In the rows, zero is written as 100.
Each row of numbers belongs to one of the nodes below and depends on some of the facts about them. Some rows are named. Which node is each other row?

Some rows with their names:
rastum: [87,119,91,104,83,102,111,90,110,101,135,83,62,70,126,104,104,98,115,105,86,91,99,101,92,93,102,130,77,100,86,134,129,82]
brakoze: [85,135,91,116,77,104,113,88,113,106,136,73,74,82,121,89,106,90,113,102,86,92,84,104,110,90,109,141,73,105,77,141,128,83]
sezisel: [97,94,89,95,107,89,95,67,118,104,124,85,83,87,98,82,91,122,113,125,68,116,71,104,103,50,106,133,74,92,90,158,94,117]
grokel: [82,134,83,101,79,97,95,78,124,106,128,67,61,84,110,92,98,95,115,107,92,89,82,103,103,84,106,129,85,113,81,119,111,87]
dritem: [82,123,93,95,77,95,90,102,118,96,132,76,59,73,116,100,95,98,119,109,85,93,84,94,96,91,101,131,78,110,91,125,123,79]
skeflas: [89,125,94,115,74,104,125,83,101,112,132,78,71,70,125,101,103,86,116,98,89,84,101,111,96,97,113,139,77,109,87,135,134,87]
gruflobrek: [111,100,92,91,86,84,128,80,115,122,114,90,82,67,112,80,88,90,120,108,67,94,103,112,82,83,113,162,70,116,101,145,117,106]
paker: [88,117,95,101,84,94,114,92,117,90,147,79,58,83,119,96,93,104,115,112,79,93,92,99,105,91,91,132,70,102,84,136,128,79]
pelur: [99,96,95,83,104,84,111,83,112,118,119,95,70,69,108,84,95,102,124,112,69,95,100,104,84,77,117,149,74,99,104,132,101,101]
lipe: [94,102,111,79,119,86,109,85,109,128,127,98,72,60,109,76,98,102,124,101,67,100,100,116,86,90,125,153,65,81,106,131,107,96]
dugus: [105,105,97,92,105,83,126,87,114,111,124,89,77,78,109,70,98,99,118,115,67,95,95,100,97,75,110,155,66,95,91,145,107,99]
drudrun: [93,120,84,85,80,107,125,106,98,89,129,97,65,72,147,113,127,104,115,95,103,80,109,79,78,84,107,141,80,99,75,143,122,82]
fostem: [103,103,93,84,97,82,132,79,103,124,118,86,77,73,106,82,99,98,122,109,72,97,98,115,82,85,118,158,68,106,101,134,111,105]
fiplam: [85,109,93,109,83,104,106,82,104,95,125,79,69,68,117,110,99,107,113,100,86,104,97,107,90,87,98,117,75,102,84,138,132,86]
tilok: [87,115,91,112,87,100,108,79,120,100,148,92,55,71,128,105,98,98,120,114,76,82,103,95,109,91,109,136,78,97,87,133,122,81]
stiskon: [97,97,95,92,109,87,113,75,110,123,119,93,72,65,105,83,100,100,119,111,72,94,101,107,88,77,122,150,72,94,100,131,100,98]
flodir: [93,113,90,99,81,100,112,90,112,97,135,82,60,75,122,113,100,104,117,109,78,99,101,105,89,93,94,127,77,107,86,130,131,84]

Facts:
ζ: uses; α: points at
kupli ζ staflik; lipe ζ skibri; lipe ζ bistes; lipe ζ kekluk
nagril ζ rastum; nagril ζ plobroflon; flegri ζ gritron; fibrik ζ trebekim
flatro ζ puskis; flatro ζ braklok; fluzin ζ vuler; fluzin ζ fetoflil
fluzin ζ bamem; gruvodrek ζ menes; gruvodrek ζ tritrabul; sadrum ζ kava
staklis ζ gafatin; rinem ζ feban; rinem ζ flavuklon; rinem ζ flisom
rinem ζ klazek; fostem ζ sosipun; fostem ζ sozir; demul ζ kagam
demul ζ flavuklon; demul ζ treplam; mosas ζ bamem; gruflobrek ζ flamek
gruflobrek ζ tredrer; pastem ζ grozor; pelur ζ paker; motol ζ fifigre
motol ζ siflem; motol ζ grokel; trasa ζ puskis; trasa ζ bistes
bastor ζ bregrik; flovol ζ plobroflon; flovol ζ drudrun; kestem ζ siflem
plupok ζ fezi; plupok ζ grozor; pituk ζ drudrun; dugus ζ dritros
brilir ζ loke; brilir ζ begrer; brilir ζ flavuklon; fetel ζ stoskis
fetel ζ gritron; sezisel ζ kagam; sezisel ζ stodol; sezisel ζ brakoze
stivel ζ kagam; stivel ζ skubupen; stivel ζ grokel; fluklupal ζ steme
dovel ζ klazek; grubru ζ stetim; liveskir ζ trebekim; liveskir ζ flavuklon
nobran ζ kotrim; bagor ζ pletri; paful ζ redram; stiskon ζ gesa
stiskon ζ sozir; piflos ζ fetoflil; piflos ζ stefik; klubruflor ζ skubupen
popluk ζ menuso; popluk ζ flozedu; popluk ζ susko; piplon ζ skabos
flegim ζ flavuklon; flegim ζ gritron; plosta ζ vuler; plosta ζ staflik
plosta ζ susko; plosta ζ flamek; plosta ζ stebil; nakebul ζ fifigre
rivate ζ begrer; rivate ζ fezi; nustel ζ stefik; nustel ζ bamem
nustel ζ fezi; nustel ζ treplam; nustel ζ tredrer; flufle ζ fezi
flostur ζ skabos; flostur ζ kefliston; flostur ζ drudrun; flostur ζ fifigre
braris ζ vuler; braris ζ bistes; braris ζ flisom; trotem ζ drimel
todrun ζ droza; todrun ζ stodol; todrun ζ bogram; braleru ζ disku
braleru ζ plesol; boni ζ skabos; boni ζ raritren; flavuklon α nukom
bistes α trasa; lipe α gafatin; fibrik α kotrim; raritren α droza
mulim α siflem; gruvodrek α kekluk; sadrum α flamek; fostem α menuso
grozor α gidi; demul α befe; staflik α fibrik; braklok α tredrer
flodir α flavuklon; gruflobrek α skeflas; sozir α stivel; treplam α flisom
pastem α plosta; plobroflon α flufle; pelur α nobran; motol α stodol
gafatin α brovil; trasa α flozedu; fetoflil α feban; stadi α demul
fatre α pelur; nipim α flegim; bastor α neplil; klesir α flostur
menes α tilok; kefliston α bistes; skibri α brilir; bromu α drudrun
flovol α nipim; drimel α fluklupal; kludal α mulim; drudrun α dunu
stodol α stadi; flozedu α trelun; menuso α gruflobrek; plupok α tabrer
pituk α trekul; dugus α trotem; brilir α fifigre; kotrim α grozor
fetel α begrer; puskis α riflo; feban α gruvodrek; dredrim α geru
sezisel α klubruflor; bogram α boni; stivel α safla; fluklupal α seplas
trelun α pluri; dovel α bogram; grubru α puskis; paker α drimel
nobran α tritrabul; dritem α grokel; tabrer α klesir; paful α plupok
stiskon α liveskir; kekluk α stofen; flisom α gefaskom; grokel α fetoflil
piflos α braris; pletri α brakoze; stebil α sadrum; nukom α dritros
stoskis α bromu; flegim α fetel; plosta α pituk; kagam α motol
siflem α nakebul; fezi α kupli; gidi α fostem; plesol α fiplam
dunu α braklok; geru α fluzin; fiplam α braleru; loke α lipe
seplas α dugus; nustel α trotro; stofen α bamem; brovil α stiskon
flufle α kludal; bamem α gritron; tritrabul α grubru; flostur α sozir
braris α paful; flamek α fezi; tilok α dovel; braleru α kefliston
riflo α raritren; gefaskom α stoskis; droza α loke; neplil α dredrim

Rows to name:
No name comes twice in this set of rows, the named rows included.
[86,111,90,98,83,97,99,86,115,96,140,85,54,69,119,113,90,105,121,112,80,91,97,100,94,91,100,126,77,107,96,126,125,83]  fatre
[105,118,91,114,57,100,81,100,142,105,112,89,73,54,124,82,77,85,116,101,78,86,106,92,100,86,98,139,86,130,80,152,140,82]  bamem
[88,127,83,108,82,101,109,67,120,108,132,68,60,88,115,101,96,99,113,111,84,89,89,116,100,85,103,122,83,109,79,122,118,93]  skubupen
[96,106,107,81,116,87,116,88,107,124,124,88,77,69,107,78,103,104,120,104,67,104,99,114,84,86,116,151,63,85,100,134,109,99]  flatro
[83,111,88,104,85,106,109,82,103,91,125,79,71,68,124,112,107,111,109,101,91,97,100,100,88,82,100,117,78,102,79,139,127,86]  kefliston
[73,114,73,134,76,67,111,102,83,105,120,88,86,47,110,77,126,83,118,106,74,117,98,84,126,82,111,134,80,123,94,98,127,50]  gritron
[98,110,92,129,73,116,116,113,68,100,139,100,63,76,123,117,95,80,126,121,60,95,69,99,92,83,100,114,93,96,88,129,125,111]  flavuklon
[95,125,92,105,76,100,108,92,117,106,136,81,67,72,126,96,97,98,116,104,78,95,102,109,100,95,102,138,71,109,81,140,137,84]  flamek
[97,116,103,103,78,99,99,91,120,111,131,90,65,62,129,90,91,99,118,101,81,96,108,113,91,94,100,133,74,104,84,142,142,82]  vuler
[123,91,92,97,81,88,106,88,131,121,100,103,82,59,113,71,81,93,117,108,61,93,110,104,86,69,102,155,78,118,90,162,120,105]  mosas
[92,85,71,110,95,51,131,95,83,113,111,101,88,55,100,70,122,96,120,122,53,123,103,94,109,66,107,149,74,120,105,109,112,74]  flegri
[91,115,81,109,80,94,117,91,107,105,130,84,66,74,123,103,119,98,114,107,71,108,107,102,101,93,98,132,77,111,82,122,135,73]  stoskis
[103,108,69,86,98,81,130,52,123,120,114,79,65,93,104,85,103,109,113,122,82,85,92,107,88,57,115,147,87,115,84,122,80,109]  motol

Now the same nodes, written a new way:
Some nodes and their rows:
paful: [89,118,75,123,85,114,112,103,89,80,129,86,100,98,112,93,84,98,94,135,105,49,69,118,94,121,70,112,101,116,120,123,110,112,118,124,88,122,85,90,78,87,103,121,74,118,118,102,70,98,86,124]
rastum: [100,95,91,82,109,102,106,107,92,126,127,111,115,114,115,115,96,116,94,80,101,86,96,114,94,122,90,96,111,92,131,122,95,112,92,97,81,114,99,99,90,107,115,93,84,96,104,102,118,97,103,119]
skibri: [97,94,87,84,101,105,108,107,89,128,122,110,115,111,115,116,98,114,97,78,99,82,87,115,98,118,87,93,109,91,133,121,97,114,90,93,71,107,103,99,86,105,118,91,85,93,108,99,120,97,103,117]
trotem: [129,76,135,149,123,119,111,95,82,115,68,77,82,111,105,53,109,121,117,81,100,70,129,115,131,107,94,91,162,141,83,112,85,80,94,101,142,96,74,89,108,111,98,117,87,118,120,86,124,105,91,97]
vuler: [126,87,126,99,96,107,94,109,73,132,114,100,106,100,122,86,106,107,90,77,110,108,106,104,111,103,103,118,115,89,104,111,98,128,91,79,106,117,104,96,65,111,90,86,87,94,101,80,123,101,103,109]
skubupen: [121,90,101,92,95,88,103,89,124,124,117,110,103,100,108,99,105,107,89,91,90,116,102,92,99,104,96,97,101,85,119,124,104,125,101,101,119,82,114,91,86,114,116,79,100,107,102,84,102,113,114,101]
klubruflor: [108,110,101,118,92,90,90,93,127,98,96,99,101,108,91,97,106,113,105,115,87,105,104,85,95,102,100,104,99,102,107,102,102,107,119,114,142,87,108,73,99,112,95,98,104,121,113,105,84,107,99,99]
menuso: [124,89,82,101,77,94,106,87,122,124,112,114,110,92,105,99,111,110,97,95,89,109,100,104,101,96,87,93,109,80,111,113,99,127,99,94,98,77,120,87,84,115,121,77,104,104,101,75,102,115,119,102]
fluzin: [88,115,91,107,105,104,93,112,95,100,107,101,112,121,99,114,98,121,109,103,98,75,98,107,91,120,94,102,110,106,120,101,93,93,111,110,103,119,93,82,102,105,95,112,88,109,114,121,102,90,88,117]
brival: [93,103,88,97,111,103,102,107,94,115,114,103,112,116,107,111,99,116,103,90,100,79,98,112,93,121,91,96,114,103,126,113,93,99,101,104,93,117,93,90,97,105,107,103,84,103,108,109,113,95,97,117]
kagam: [122,87,120,104,87,111,97,110,69,132,107,99,106,98,121,88,109,106,94,76,108,103,97,106,115,98,99,115,114,90,104,108,101,130,89,76,96,108,108,96,62,109,92,84,87,91,106,78,123,99,103,108]
geru: [115,95,119,119,88,112,93,109,72,120,95,91,103,101,112,85,111,108,102,87,107,97,99,104,113,98,101,116,117,103,98,100,99,117,97,83,110,111,102,88,72,107,83,95,88,98,109,86,115,98,97,106]
brilir: [106,111,96,121,82,94,93,93,123,99,90,99,101,106,90,99,109,110,109,115,86,100,94,86,99,98,97,102,98,102,109,100,105,109,116,110,134,79,112,73,96,110,97,96,104,118,118,102,84,105,98,97]
stetim: [77,94,52,104,126,100,122,93,99,125,141,80,109,97,122,100,98,81,91,89,118,80,94,129,89,117,80,99,94,128,134,138,100,92,104,106,74,139,75,91,64,88,119,97,64,99,75,78,112,117,122,118]
pastem: [105,111,94,123,80,95,92,93,123,99,89,99,102,106,89,99,109,110,110,114,85,99,93,86,98,98,96,102,99,103,108,100,106,108,116,110,132,77,112,74,97,110,98,97,103,118,119,102,84,105,98,97]
flisom: [109,87,88,90,77,93,106,91,120,126,109,106,98,102,108,98,109,103,99,87,81,105,91,94,108,103,95,97,96,80,116,116,101,126,100,96,115,69,122,91,78,117,123,76,92,104,103,87,101,115,112,97]
befe: [118,95,124,116,98,109,91,109,75,120,101,92,103,103,113,84,107,109,99,87,109,102,108,103,110,102,104,119,118,102,98,103,96,115,99,86,120,119,98,88,75,109,81,97,87,101,104,89,116,99,98,107]

Rows to name:
No name comes twice in this set of rows, the named rows included.
[153,68,94,78,46,99,151,60,111,129,74,131,102,64,86,81,92,141,83,89,104,93,107,133,146,82,83,57,155,99,79,142,81,159,51,98,163,38,103,101,143,110,138,113,93,99,115,117,97,115,88,105]  kotrim

Now the same nodes, written a new way:
Some rows with their names:
stofen: [94,118,91,81,121,88,81,92,103,109,95,65,95,67,91,91,102,103,90,94,94,89,96,118,82,106,102,100,103,103,95,110,96,108,109,108,96,90,91,117,93,95,116,110,99,124,95,94,50]
tilok: [94,104,104,82,125,86,91,90,100,112,103,69,93,76,93,91,102,111,91,90,96,95,95,115,78,97,104,104,93,111,88,110,98,109,110,109,100,92,93,116,95,107,122,103,93,120,99,85,54]
flamek: [91,102,97,81,123,88,95,90,99,111,102,72,95,75,96,95,103,117,89,88,100,99,95,106,75,102,109,105,90,112,88,112,94,107,110,107,101,89,92,119,98,104,118,100,97,121,100,84,55]
plobroflon: [96,92,120,86,129,88,93,88,96,117,100,65,95,74,100,82,98,103,100,92,97,104,85,118,74,107,110,99,102,115,95,118,99,105,113,107,100,88,98,121,97,115,128,109,99,110,93,83,60]
tabrer: [79,106,107,80,138,86,112,98,113,124,101,77,105,63,81,87,93,115,101,99,101,111,81,130,78,95,92,105,59,105,78,125,92,108,113,118,104,105,86,113,83,117,128,91,87,123,107,89,55]
droza: [76,103,108,78,124,79,91,102,106,120,123,67,87,82,83,107,102,113,83,87,87,90,98,98,66,88,104,122,98,136,88,113,86,110,102,106,96,83,106,104,95,105,131,109,90,120,91,90,64]
bastor: [86,96,99,82,122,82,80,115,95,109,101,79,91,72,100,88,84,125,85,89,83,104,102,107,99,131,85,108,85,104,92,96,101,106,105,94,106,91,102,123,106,129,121,97,95,97,100,84,60]
flovol: [89,86,127,84,123,80,80,119,101,117,103,71,91,59,112,73,86,103,100,93,84,128,82,118,98,144,92,105,101,108,99,106,100,98,109,93,100,83,114,132,102,126,135,116,101,86,83,74,57]
puskis: [88,93,90,73,119,78,83,95,96,114,138,71,93,72,94,101,103,114,90,79,81,100,86,98,63,88,115,120,79,141,95,104,78,116,122,103,99,84,113,107,111,102,116,100,99,126,111,89,62]
nobran: [85,93,91,70,118,69,64,115,95,106,141,82,84,61,103,89,87,117,82,80,62,111,88,103,89,117,89,121,63,136,100,84,84,121,125,96,94,89,125,111,120,119,113,96,90,106,114,87,63]
dugus: [87,103,97,81,118,80,78,117,102,108,104,78,88,65,100,91,91,123,83,90,85,110,101,107,102,131,85,110,83,99,90,95,98,105,104,96,101,91,100,124,104,116,118,101,90,102,98,83,52]
klubruflor: [83,112,93,80,113,78,69,125,115,110,102,76,80,68,85,95,88,130,75,86,80,99,108,106,106,123,72,111,80,88,90,82,99,111,102,102,106,97,101,115,96,112,123,93,87,107,103,84,47]
kupli: [82,106,91,77,113,80,78,120,103,108,107,78,92,62,101,97,97,128,82,87,91,117,102,102,101,132,87,115,76,99,87,94,93,101,104,94,102,88,98,127,103,109,116,100,94,106,98,80,46]
pluri: [97,108,99,84,120,88,81,88,105,112,104,66,86,69,99,95,116,111,90,90,107,103,95,117,87,100,101,106,93,105,83,103,102,109,110,110,93,91,89,120,92,82,120,107,83,123,102,75,39]
stuzur: [92,103,104,82,126,86,91,91,101,113,102,69,92,75,94,91,103,112,91,91,95,96,93,114,78,96,105,102,90,111,87,111,97,109,109,110,98,92,93,116,94,106,122,102,93,120,99,87,54]
skabos: [93,97,132,85,127,81,86,96,113,121,100,61,89,64,99,77,98,94,102,95,95,114,80,127,79,103,104,100,106,112,102,113,95,105,112,113,97,86,101,121,86,103,141,120,99,107,86,76,56]
klazek: [94,102,104,86,124,95,91,96,101,118,111,67,92,77,90,91,110,108,94,94,91,94,88,116,81,98,109,104,93,103,82,113,99,107,110,101,99,92,97,115,101,109,118,102,92,121,98,89,44]

Which node is each row?
No name comes twice in this set of rows, the named rows included.
[94,103,100,86,121,98,78,126,94,115,125,76,89,74,95,87,105,110,90,102,66,99,89,118,110,127,95,112,81,84,71,102,107,100,104,74,96,93,102,120,117,127,107,100,85,105,93,94,32]  rinem
[86,107,115,78,132,83,115,98,116,120,102,81,101,65,79,84,103,119,93,99,97,112,83,122,73,91,96,101,52,103,78,122,88,106,113,120,100,101,82,114,80,122,125,88,94,127,104,90,50]  klesir
[91,100,96,82,117,82,75,113,97,106,100,76,87,68,103,89,92,123,82,89,87,105,103,107,103,133,86,107,89,97,92,94,103,105,104,94,103,90,98,126,104,116,118,101,93,101,97,81,52]  gruvodrek
[75,110,114,84,121,97,80,147,107,129,145,72,78,85,78,105,116,104,81,106,60,96,95,110,106,118,89,135,98,99,55,112,101,95,81,66,85,83,113,108,110,122,122,117,74,104,71,100,28]  liveskir
[90,97,95,84,116,82,73,112,98,106,102,77,85,69,105,94,96,128,82,85,92,109,104,107,106,130,84,110,85,98,86,90,105,105,104,96,103,90,100,127,105,108,120,98,85,99,102,72,48]  fostem
[94,97,85,82,115,94,93,92,94,112,103,67,100,76,98,100,109,122,95,83,104,101,97,100,76,109,120,106,94,103,87,111,94,99,112,98,108,84,92,126,107,99,113,99,105,123,103,82,49]  bistes
[100,100,106,86,122,90,82,86,100,114,107,67,82,73,103,98,120,113,88,88,110,108,94,116,90,95,104,109,91,108,76,102,107,110,109,112,95,92,89,120,91,81,124,105,75,120,105,67,35]  skeflas
[84,112,114,80,114,71,65,126,122,113,94,70,77,57,91,85,84,119,82,88,81,110,102,119,110,126,65,109,86,92,102,80,99,110,104,108,105,93,103,121,88,105,137,107,89,97,97,75,53]  nakebul
[85,98,101,76,125,77,84,95,99,115,132,69,87,75,90,99,102,110,85,86,81,94,88,104,65,86,109,117,85,141,92,107,85,118,115,107,93,86,112,105,104,104,121,106,91,121,102,90,62]  riflo
[106,82,115,91,130,90,94,78,86,112,97,69,86,92,104,87,104,118,88,87,99,88,96,110,77,97,110,96,98,113,86,109,113,112,108,107,106,92,91,119,101,118,124,95,88,109,104,74,59]  dritem
[79,98,79,80,125,81,89,105,80,99,99,92,89,69,111,88,100,129,67,91,103,113,99,87,97,156,81,106,89,124,86,106,102,108,100,100,86,101,109,125,107,152,105,89,83,99,96,88,55]  nustel
[99,103,107,89,126,102,89,99,100,121,117,63,88,80,86,87,115,96,97,101,85,91,82,123,86,97,112,103,97,95,75,113,103,108,110,94,94,95,100,111,102,115,116,102,88,122,95,94,36]  trebekim

Now the same nodes, written a new way:
Some nodes and their rows:
gritron: [100,117,104,104,92,97,66,109,131,102,83,78,110,128,82,96,94,101,112,72,80,89,94,106,77,136]
sozir: [109,116,92,110,93,102,101,110,86,99,75,86,90,115,101,87,87,94,123,95,102,104,109,94,89,116]
rinem: [125,105,107,107,85,117,80,96,73,92,96,97,126,102,106,105,82,91,100,104,98,106,103,101,69,113]
menes: [110,120,93,113,87,103,97,96,87,108,84,89,95,118,95,85,94,94,119,98,100,102,103,92,82,116]
fetel: [112,122,113,103,83,99,62,105,107,83,76,84,102,127,109,96,88,102,100,86,86,107,102,107,61,116]
dritem: [110,119,91,112,89,104,95,92,88,108,84,90,95,118,96,85,93,94,121,99,99,105,102,94,81,116]
flostur: [123,124,106,86,83,95,100,105,92,79,69,127,93,103,112,86,81,94,115,112,110,128,122,112,87,108]
boni: [121,118,107,100,86,99,91,91,92,84,100,120,106,103,101,94,93,93,102,109,102,115,109,108,80,115]
flozedu: [106,126,105,114,86,103,110,93,86,112,84,80,95,111,92,82,98,95,111,100,96,100,103,101,82,105]
stivel: [107,113,95,102,89,102,74,106,78,79,72,83,104,99,123,93,96,90,118,108,116,109,113,105,62,102]
braleru: [114,126,114,110,84,102,94,92,78,91,86,85,99,106,111,89,94,97,97,105,94,111,107,110,68,96]
braklok: [115,118,96,120,91,106,93,98,88,105,84,94,96,119,96,82,96,87,118,100,94,106,101,80,82,117]
brival: [109,113,93,113,93,101,97,97,92,104,99,95,104,109,89,91,97,91,116,97,100,96,102,95,87,121]
paful: [116,116,102,104,89,102,87,108,81,80,78,93,95,111,119,95,79,96,109,100,104,116,113,101,74,106]
trelun: [108,124,100,112,86,102,105,94,89,112,85,84,97,111,93,83,96,95,113,100,97,100,103,99,83,109]
piflos: [111,118,100,102,80,100,87,93,84,87,96,93,95,118,111,97,80,94,99,96,111,121,104,99,64,102]
puskis: [126,124,97,112,88,101,93,102,63,101,95,82,82,119,86,92,100,97,123,98,90,84,106,77,75,127]

Which node is each row?
No name comes twice in this set of rows, the named rows included.
[120,112,104,114,87,111,95,106,64,76,88,90,91,118,109,100,77,94,101,97,96,118,107,94,69,106]  braris
[115,117,102,110,82,104,90,95,73,81,95,91,92,121,105,97,84,95,101,97,101,120,102,96,61,104]  plosta
[105,113,88,109,86,106,87,97,82,109,77,79,105,106,100,85,99,89,126,105,110,99,104,93,73,110]  kagam
[113,118,97,117,88,106,86,97,97,109,83,100,100,119,97,78,96,79,115,100,97,115,99,70,83,113]  bromu
[118,116,114,98,76,111,59,103,96,94,70,81,120,118,113,100,78,100,101,92,89,107,101,103,58,114]  flegim
[126,113,108,135,88,102,73,102,60,92,84,103,88,123,99,101,93,96,101,99,98,118,113,112,65,109]  lipe
[111,115,94,113,92,101,100,96,92,105,100,100,103,110,86,90,96,91,116,98,100,98,102,95,90,122]  rastum
[103,114,89,108,89,98,99,91,95,108,110,93,102,113,89,93,92,91,111,93,109,101,99,93,86,117]  stefik
[122,134,88,116,94,91,81,81,103,119,104,88,92,116,145,84,89,106,107,103,107,96,108,92,103,111]  fezi
[115,118,84,109,95,114,92,76,80,112,84,88,97,119,98,86,87,95,131,99,91,110,95,101,75,120]  feban
[110,110,98,109,92,100,77,98,83,78,97,93,109,98,109,97,102,89,108,106,108,104,107,104,67,110]  klubruflor

